Below are the code and all the weights of a small trained network. Each question names an input and a target symbol and asks about switching units off, where a switched-off unit gives its printed mean instead of its output.

import numpy as np


def w(rows, s, z=0):
    codes = np.array(rows[::2]) - 128.0
    scale = np.full(codes.shape[1], s)
    scale[-1] = z or s
    return codes * scale


def norm(h):
    return h / np.sqrt((h * h).mean(-1, keepdims=True) + 1e-5)


def f(y):
    return np.maximum(y, 0)


def softmax(a):
    e = np.exp(a - a.max(-1, keepdims=True))
    return e / e.sum(-1, keepdims=True)


def log_softmax(a):
    a = a - a.max(-1, keepdims=True)
    return a - np.log(np.exp(a).sum(-1, keepdims=True))


def net(x, mask):
    ids = ['βδεζηλμ'.index(c) for c in x.split()]
    T = len(ids)
    res = E[ids] + P[:T]
    u = 0
    for l in range(3):
        r = norm(res)
        for j in range(3):
            rows = slice(2 * j, 2 * j + 2)
            q, k, v = (r @ M[l][rows].T for M in (Q, K, V))
            z = softmax(np.where(np.tri(T) > 0, q @ k.T / 2**0.5, -1e9)) @ v
            o = O[l][rows]
            res = res + np.where(mask[u + j], z, o[:, -1]) @ o[:, :-1]
        u += 3
        y = f(norm(res) @ A[l][:, :-1].T + A[l][:, -1])
        res = res + np.where(mask[u : u + 4], y, B[l][:, -1]) @ B[l][:, :-1]
        u += 4
    return log_softmax(norm(res)[-1] @ U[:, :-1].T + U[:, -1])


Q, K, V, O, A, B = {}, {}, {}, {}, {}, {}
E = w([
[132,121,108],'β',
[123,145,158],'δ',
[145,142,142],'ε',
[103,180,150],'ζ',
[133,136,121],'η',
[188,132,156],'λ',
[123,89,3],'μ',
],0.028)
P = w([
[137,120,151],'0',
[155,169,32],'1',
[2,54,84],'2',
[135,167,67],'3',
[106,147,113],'4',
[116,132,80],'5',
[118,164,91],'6',
[101,150,102],'7',
[8,75,131],'8',
[114,167,86],'9',
[94,134,101],'10',
],0.0082)
Q[0] = w([
[158,167,2],'0.h1',
[83,180,107],'0.h1',
[199,68,150],'0.h2',
[130,125,84],'0.h2',
[247,32,148],'0.h3',
[117,13,135],'0.h3',
],0.0078)
K[0] = w([
[38,248,17],'0.h1',
[131,101,92],'0.h1',
[155,180,109],'0.h2',
[152,183,230],'0.h2',
[46,35,253],'0.h3',
[130,67,103],'0.h3',
],0.0071)
V[0] = w([
[190,80,191],'0.h1',
[106,122,97],'0.h1',
[193,95,9],'0.h2',
[60,174,159],'0.h2',
[130,108,163],'0.h3',
[94,70,157],'0.h3',
],0.012)
O[0] = w([
[166,171,74,145],'0.h1',
[63,134,114,109],'0.h1',
[153,170,158,254],'0.h2',
[175,140,159,29],'0.h2',
[154,115,152,102],'0.h3',
[137,210,247,4],'0.h3',
],0.011,0.0035)
A[0] = w([
[254,156,173,169],'0.n1',
[54,108,134,143],'0.n2',
[212,120,31,172],'0.n3',
[108,37,133,5],'0.n4',
],0.0074,0.0018)
B[0] = w([
[197,217,151,233],'0.n1',
[153,199,163,166],'0.n2',
[75,253,194,253],'0.n3',
[16,241,185,147],'0.n4',
],0.006,0.0062)
Q[1] = w([
[105,73,130],'1.h1',
[174,164,198],'1.h1',
[103,91,96],'1.h2',
[112,7,67],'1.h2',
[115,181,128],'1.h3',
[143,162,117],'1.h3',
],0.015)
K[1] = w([
[167,109,193],'1.h1',
[160,123,84],'1.h1',
[78,134,120],'1.h2',
[8,50,93],'1.h2',
[90,164,101],'1.h3',
[60,224,153],'1.h3',
],0.013)
V[1] = w([
[128,112,167],'1.h1',
[135,110,156],'1.h1',
[121,99,55],'1.h2',
[124,93,164],'1.h2',
[169,78,152],'1.h3',
[11,146,180],'1.h3',
],0.011)
O[1] = w([
[233,69,201,62],'1.h1',
[238,132,112,67],'1.h1',
[212,80,227,106],'1.h2',
[192,159,104,58],'1.h2',
[195,104,150,1],'1.h3',
[129,254,77,158],'1.h3',
],0.0076,0.0055)
A[1] = w([
[211,13,186,1],'1.n1',
[218,198,148,161],'1.n2',
[117,151,67,121],'1.n3',
[75,110,251,172],'1.n4',
],0.012,0.0037)
B[1] = w([
[230,21,6,133],'1.n1',
[84,144,216,253],'1.n2',
[241,1,89,225],'1.n3',
[198,128,81,155],'1.n4',
],0.0076,0.0061)
Q[2] = w([
[2,101,187],'2.h1',
[42,253,205],'2.h1',
[7,80,119],'2.h2',
[159,185,136],'2.h2',
[94,7,120],'2.h3',
[236,255,125],'2.h3',
],0.0077)
K[2] = w([
[79,69,80],'2.h1',
[90,78,133],'2.h1',
[148,94,200],'2.h2',
[16,138,137],'2.h2',
[173,2,158],'2.h3',
[52,176,41],'2.h3',
],0.0096)
V[2] = w([
[83,13,220],'2.h1',
[128,128,34],'2.h1',
[139,114,231],'2.h2',
[219,159,222],'2.h2',
[185,2,130],'2.h3',
[253,88,144],'2.h3',
],0.0078)
O[2] = w([
[83,69,11,54],'2.h1',
[194,158,153,193],'2.h1',
[81,208,51,91],'2.h2',
[112,221,142,102],'2.h2',
[172,127,51,3],'2.h3',
[254,169,133,51],'2.h3',
],0.0059,0.0053)
A[2] = w([
[135,81,2,255],'2.n1',
[195,196,255,78],'2.n2',
[36,219,88,65],'2.n3',
[198,85,155,151],'2.n4',
],0.0083,0.0024)
B[2] = w([
[188,77,195,212],'2.n1',
[123,90,254,234],'2.n2',
[123,209,52,254],'2.n3',
[136,219,149,135],'2.n4',
],0.0079,0.0064)
U = w([
[33,116,127,31],'β',
[224,127,101,223],'δ',
[141,146,87,35],'ε',
[158,177,247,168],'ζ',
[142,9,65,255],'η',
[174,205,42,62],'λ',
[72,90,127,61],'μ',
],0.014,0.0043)

Each question gives the input, a string of symbols that net reads in full, and the target symbol t.
The units are the heads (2 rows each of Q, K, V and O) and the neurons (one row each of A and B). Each row of codes is followed by its name. A weight is (code - 128) times the scale printed after its matrix; where a second scale follows, it is the last column's (O, A, B and U).
mask holds one flag per unit, layer by layer, with each layer's heads first. A switched-off unit (its flag False) gives its mean, the last column of its rows in O or B, instead of its output. The means were averaged over made-up inputs and are rounded, as every weight is.
A unit's drop is (log p(t) with every unit on - log p(t) with that unit switched off) / (log p(t) with every unit on - log p(t) with every unit switched off).
top k neurons: the k neurons with the biggest drops, biggest first
top k neurons in layer l: the k neurons of layer l with the biggest drops, biggest first
heads that matter: for each layer, one digit per head in row order, 1 if its drop is at least 0.15 and else 0, layers parted by /
input δ β ζ, target δ: top 2 neurons => [0.n3 0.n1]
input δ λ ζ, target δ: top 3 neurons in layer 0 => [0.n3 0.n1 0.n4]
input η λ ζ δ λ β λ η μ β β, target η: top 2 neurons => [0.n1 2.n2]
input δ λ δ λ ε η β ζ η β, target δ: heads that matter => 011 / 111 / 001
input β δ δ η β ε ζ, target β: heads that matter => 001 / 000 / 011
input η μ δ, target η: heads that matter => 001 / 000 / 010
input δ β β β, target δ: top 4 neurons => [0.n3 1.n2 0.n1 1.n1]
input β λ λ δ ζ, target λ: top 2 neurons in layer 1 => [1.n2 1.n3]
input λ μ λ η δ ε λ β, target λ: heads that matter => 100 / 101 / 011
input ζ δ η δ λ β λ λ η δ β, target ζ: heads that matter => 110 / 111 / 100
input δ δ β μ μ β λ ε β η, target δ: top 3 neurons => [0.n3 0.n1 1.n2]
input β λ β β μ ε, target β: heads that matter => 100 / 000 / 011
input ζ λ β ζ η μ β λ λ ε β, target ζ: top 3 neurons => [1.n2 1.n4 0.n4]
input β λ λ β δ δ η, target β: heads that matter => 100 / 000 / 000
input δ λ ε, target δ: top 2 neurons => [0.n1 1.n1]
input η β η, target η: top neuron => [1.n2]
input β λ λ δ μ λ δ δ, target λ: heads that matter => 001 / 010 / 000
input η η β β δ, target β: top 4 neurons => [0.n2 1.n3 1.n1 2.n2]
input β λ λ β λ ε ζ β η ε, target β: heads that matter => 100 / 000 / 001
input η δ μ ζ η η, target η: heads that matter => 001 / 000 / 010
input β β β λ ε μ β β δ δ, target β: heads that matter => 000 / 000 / 011
input η λ δ β β μ λ λ λ ε, target λ: top neuron => [1.n2]
